[[ 22  -4  -3  -3 -50 -18  12 -17 -14]
 [ -7   3  11  -3  -8  10   1  17 -10]
 [  1  -1   0   1  -1  -1  -3   2   0]
 [ -1   0   4  -4  -3  -1  -1   0   7]
 [ 21 -13  10 -20 -26 -32   9 -14 -24]
 [ -1   2   1   0   2  -4   1   2   0]
 [ 19 -31   8  13   3   1  36  19   8]
 [  0   0   0   0   0   0   0   0   0]
 [ 31 -12   5 -16 -54 -36  14 -22 -27]
 [ -3   0   9  -9  -6  -2  -1   1  17]
 [ -9  -9 -12  -6   2   7   8  -1   4]] | 4

[[  0  23   5  -5  23  49  10  14   0]
 [ 20  -3  27  -4   4 -10   1  52 -19]
 [ 25  21  43  -1 -19   0  22  -7  37]
 [-20   4   1  21  37 -12 -13 -43 -21]
 [-30   5   3 -47  -4 -14 -22  13  -5]
 [ -2  26   3 -16 -13  55   6 -30 -10]
 [ 16 -26 -42   8   1  17  33  -5   9]
 [ 32 -16  16  23 -20   2   2 -23 -42]
 [ 12 -16  -3 -13  39 -12 -23  -1  43]
 [-29  -4 -14  -5 -24 -28  28 -23   3]] | 3

[[-12  -1  35  -1   8 -19 -17 -10   3   1 -14  -5  53  39  12  -2]
 [-13   4  14  36   9 -10 -14 -43  15  -1 -14  -8  17   2  18 -46]
 [-15 -15  19   0 -18  -5  17  -8 -21  26 -11  30  -7  20  -8  -7]
 [ 10  11 -19 -23 -32   1 -18  -4  12  -6  13   4 -22  -6   0  -9]
 [-19   6   8  14 -24  14  14  -3  20 -24  -5   9  10  -3  -7 -12]
 [ 19  26   7 -49  -8   4   2   7  35   2  20  31 -22 -17   5  19]] | 19

[[-59 -32 -53  52   1  -1 -12 -54 -21 -24  -4 -43  14]
 [ 55 -46 -58 -57 -34  55 -27  26 -57 -23 -49   6 -56]
 [-25 -44 -21  25  19  26  23  36  -3  42 -48 -44   1]
 [ 36 -23  18  15   8 -26 -27  41   5  29 -50 -29 -20]
 [-28 -40 -24 -30 -11  17 -30  21  -2 -57  47 -52  26]
 [-12 -10  48 -17 -57  15 -49 -13  23  56 -52 -28  38]
 [-19  54 -12  13  46 -29 -38 -24  32 -43 -37  11  50]
 [ 34 -47  11  16  47  43 -34 -10 -40  53  48  39  14]
 [-30 -41 -22  25 -54 -13  40  49  16 -38  32  37  15]
 [ 21  41  32 -14  18  18 -30  50 -46   4  10  -9 -60]
 [-42  16  -9  19  -9  -1   3  34  16  39 -40 -55  -6]
 [ 40 -35  17   3   6  16   9  -8  33  43  58  -7  19]] | 19

[[ 23   0 -42 -34  -2 -56   7  54  50 -19 -39 -16  -5 -23 -13 -39]
 [ 20  45  31 -45 -35 -44   2   6 -16 -12 -26  50  25  57 -40  -4]
 [ 36 -29 -63  -3 -36   1  31  -3   3 -38  19 -12  24   4  37 -62]
 [-53 -30   4  11 -35 -26   9  16  23  -9  38 -63  25  50  -4 -36]
 [  7 -30 -62  -5  70  32  12  13 -30   9 -11  -9   2 -65  29  23]
 [-29  45  17  -6   4  54 -27 -57 -22  33  30   1  17 -13  27 -45]
 [  0 -13  16  33 -68   2  12   5 -18 -44 -37 -13 -66 -22  46  24]
 [ 15 -14  18  20 -11  54  31 -24 -33 -17  14  53 -50 -60 -14  36]
 [ 26   2  33  33 -48 -48 -31  -1  24  -7 -56 -10 -20  48  25  35]
 [-35  -5 -32 -28  70 -30 -19  54  -9 -15 -21 -42 -17 -26 -34  36]
 [ 36  39  33 -18 -43  -6 -12 -14  29  33  -2  53  22  57  46 -33]
 [  0  20  31 -17  -8  -6 -11  49  50   6  38  40 -55  -4 -33 -20]] | -20

[[ -5   0   6  -1 -19  13  -9 -17  16]
 [ -5   0   6  -1 -19  13  -9 -17  17]
 [  4   7  11  31   4  -6  15  10 -20]
 [ -2   7   4  14  -3  -4  13   5 -28]
 [ 51 -12   0 -18  27   5 -41   4 -13]
 [-15  -4 -42   4   1 -25 -10   7  24]
 [ -5   0   5  -2 -14  10  -6 -13  13]
 [  5   6  11  30   5  -5  14  10 -15]
 [-11   4  -2 -11  -9   1  10  -3 -26]
 [  5  -4  18 -15  24   3  16  12  13]
 [ -7  -1  14  -3 -20  19  -7 -21  28]] | 28

[[  7 -10  -1 -10  -9  11  25 -13   5 -17  14 -10   8   4 -13]
 [-17  16 -10  30   2  -2 -25  38  -9  11   3  14  14  -5   8]
 [-10   9  18  -4   6  -2 -17  -9   9   8 -10  15   6 -19   9]
 [ -1  -8  -7  11 -18  -5 -13  50   8  -6 -16 -25 -26 -11 -22]
 [ 16  -6   5 -37 -25 -21  14 -15   5   1  15  16 -17   0 -10]
 [  8   0  40  13 -25 -10  -3  -6  -6   7  13 -11   6   6 -18]
 [ 17 -16  12  15 -21 -13 -14  24  -9 -15  11   3  21 -10   4]
 [  1 -13  -3 -15 -12 -20   9  17  33 -18 -22  -1  19  -1  -5]
 [  0   1   7  -5 -13  -5 -22   3   4  -1  19  24 -39  13  -3]] | -3
---
[655 868 950 446 158 765] | 868

[[272 149  28 773 335 129]
 [453 275 544 228 151 459]
 [ 65  47 388 417 177 144]] | 47

[ 709  247  187  496 -255 -800] | 247

[ 781  536  104 -529 -405  961] | 536

[[52 54 50 31 49 54]
 [59 20 27 42 87 81]] | 20

[37 52 75  5 20 63] | 52

[9183 3761 3527 7516 3888 2855] | 3761

[ 512  491  430 -562  597  -10] | 491
---
8  2  2  8 Answer: 8
5148  2081  2482  7944 Answer: 5148
3435  1081  6934  9772 Answer: 3435
2789  9779  6462  8306 Answer: 2789
1789  8630  6209  2761 Answer: 1789
820   26  117  554 Answer: 820
---
[-33  62  30 -60  40 -45] -> -33
[  7   0  -5 -18  48  41  71] -> 7
[  1  28  17 -55  25  22] -> 1
[ 28 -20 -57   1] -> 28
[-26  -1 -23 -56  -4 -16] -> -26
[ 17 -18 -57 -12 -15 -25] -> 17
[  9  21 -53   6 -30] -> 9
